In the rows, 128 means zero.
Rows lie near named flat spaces through zero. A row that begins with a name and a colon came from that space; any other row is followed by the name of its block's space that it lies nearest.
z797_z480: [134 131 120 135 113 148 144 138 125 139 114 161 106 133 124 141 131]
z12_z598: [113 108 123 133 149 108 133 120 121  83 110 133 104 135 102 105 165]
z647_z358: [135 121 140 127 124 140 106 126 124 125 113 131 124 121 117 130 143]
z562_z254: [123  87  92 168 109 144 118 139 147 147 111 164 127 110 119  99  87]
[154 141 148 136 107 124 107 123 136 158 133 133 152 156 127 131 104] -> z12_z598
[122 140 108 160  94 197 124 167 120 113 162 153 125 164 128 166 116] -> z797_z480
z647_z358: [127 137 123 128 131 116 138 139 131 132 131 129 129 128 141 128 126]
[119 147 140 113 119  99 128 144  92  83 144 157 104 167 149 152 132] -> z562_z254
z918_z324: [120 153 122 142 107 117 142 145 128 112 139 128 132 101 117 124 172]
z461_z403: [140 164 143 160 118 124  76 105 102  82 119 143  97 167 105 151 126]
[134 128 139 136 126 133 128 138 125 127 119 120 117 137 126 127 140] -> z461_z403
[110 166 102 127 136  97  91  88 146 120 123 175 115 140  87 135 102] -> z461_z403
z12_z598: [119 145 144 125 108 159 129 134 117 154 151 128 162 127 131 138  94]
z797_z480: [121 159 126  99  86  66 139 122  76 129 108 110 140 127  99  95 124]
[104 252  91 157  47 146 173 183 160  43 137 134 152  40  43 130 249] -> z918_z324
[143 121 138 114 128 115 149 133 117 125 107 142 100 124 104 141 122] -> z797_z480
z918_z324: [138  68 134 120 174 117  98  96 102 170 116 129 115 165 161 134  62]
[ 99 146 129 165  97 142  91 145 102 111 168 110 169 143 115 151 141] -> z797_z480
[114 150  90 137 109 114 142 141 110 113 104 141 120 142 128 154  74] -> z647_z358
[123 172 152 131 135 149  60 155 166 147 141 102 167 165  88 140 168] -> z562_z254
[120 141  97 139 123 159 142 118 141 145 174 127 147 158 174  90 138] -> z797_z480
[155 156 100 105 101 121 179 126 109 131 101 168 105 113 118 125 120] -> z797_z480
[128 106 128 102 161 133 126 153 137 139 135 109 151  98 125 121 134] -> z461_z403
[ 96 150  62 132  67 141 102 148  83 177 170 116 136 199 189  83 132] -> z797_z480
z461_z403: [138 129 146 131 161 144  99 133 138 117 131 115 121 100 115 131 156]
[135 145 132 186 141 166 114 129 125  96 185 124 166 147 156 140 146] -> z797_z480
[173 102 105 109  95 117  93 134  73 128 156 149 138 139 138 113  74] -> z461_z403
[ 90 146 126 130 130 153 143 141 112 115 144 114 139 105 118 127 126] -> z12_z598
[137  96 141 114 152 114 121 116 130 157 118 124 124 151 138 124  96] -> z918_z324
[ 93 147 121 121 110 165 133 141 100 133 133 123 155 106 114 121 111] -> z12_z598
[119 114 102  93 133 107 135 130 134 160 137 138 150 102 109 125 107] -> z461_z403
[ 89 141 151 129  92  92  85 160  84 117 131 102 154 126  70 128 138] -> z797_z480
[136 128 157 129 160 104 109 111 143 117 134  94 158 125 146  89 136] -> z797_z480
[ 99 114 149 152 108 136  96 126 103 125 115 133 102 141  81 148 125] -> z647_z358
z562_z254: [121 160 130 109 163 134 129 109 126 117 118  87 133 109 148 118 137]
[127 135 121 147 114 173 122 165 109 101 127 167 119 121  79 191 122] -> z797_z480
[ 71 137 105 119 132 154 137 133 139 122 127 114 117  85 140 120 140] -> z12_z598
[146  96 149 131 120 144 156 109 138 158 126 117 146 113 115 127 117] -> z562_z254
[124 127 133 115 141 130 108 130 138 127 121 132 130 118 102 118 140] -> z461_z403
[143  47 141 109 184 124 108  99 112 189 120 132  96 192 186 141  48] -> z918_z324
[119 123 137 127 144 128 125 109 125 143 119 142 134 142 133 126 114] -> z918_z324
[153 136 124 124 127 111 127 117 149 129 125 127 113 138 137 126 146] -> z12_z598
[101 136 124 131 104 125 177 122 139 142 125 125 130 149 135 121 120] -> z461_z403
[157 137 137 131 130 116 130 121 127 140 125 138 125 161 126 118 132] -> z12_z598
[113 117 142 153 136 129  62 186 110 125 150 172 115 180 117 162 118] -> z562_z254
[109 139 125 124 121 155 136 129 117 146 148 131 142 112 129 120 109] -> z12_z598
[126  98 120 121 119 135 164 146 141 149 125 100 145 114 148 131 133] -> z461_z403
[101 117 138 149 108 151 104 129 104 118 116 125 105 142  90 150 106] -> z647_z358
[133 118 134 122 132 131 127 115 141 139 132 129 134 117 136 121 140] -> z647_z358
[159 146 147 168 136 169 135 120 138  83 157 138 164 106 116 142 129] -> z797_z480
[162 114 140 131 135 114 121 111  95 110 113 155 139 161 107 123 124] -> z12_z598
[140 159 137 119 125 137 127 103 166 131 115  87 156 117 108 124 155] -> z562_z254
[132 127 137 126 124 128 117 117 101 137 127 145 146 145 126 133 104] -> z12_z598
[108 144 105 123  99 133 109 158 107 139 174 119 144 152 145 122 126] -> z797_z480
[136  82 137 118 161 120 113 111 119 160 124 127 120 164 144 124  78] -> z918_z324
[131 130 140 126 117 118 134 139  97 102 142 140  96 146 140 156 133] -> z562_z254
[141 115 123 136 110 127 133 115 128 118 136 139 123 122 132 113 115] -> z562_z254
[176 109 155 118 141 149  92 151  87 112 130  99 123  99 138 123 133] -> z461_z403
[131 151  75 122 132 110 160 131 131 102  85 141 134 135 142 122  93] -> z647_z358
[122 144 122 122 106 125 133 132 140 123 142 123 127 111 126 126 144] -> z918_z324

Each name stands for a flat space through zero: a line, a plane or more. A row that begins with a name and a colon came from that space; any other row is followed by the name of the space it lies nearest, among the names in its block.
z88-z826: [119 118 141 184 121 177  96 112 131 126 115 125 148 156 122 123 122]
z242-z920: [112 120  83 104 142 128 127 107 157 145 158 109 139 159 122 132 153]
z587-z713: [116 137 180 156 133 139 139 109 124 104 100  99 102  95 116 137 183]
z242-z920: [ 70  84 201 178 109 167 138 143 104 148  61 132 143 144 118  99  97]
[108 108 150 112 138 157 143 139 156 167 122 109 167 162 106 142  69] -> z242-z920
[135 110 118  87 133 128 102 127 141 141 159 119 139 167 142 145  95] -> z587-z713
[101 152 155 132 146  94 155 127  92 117 142 129  88 130 178 127  69] -> z242-z920
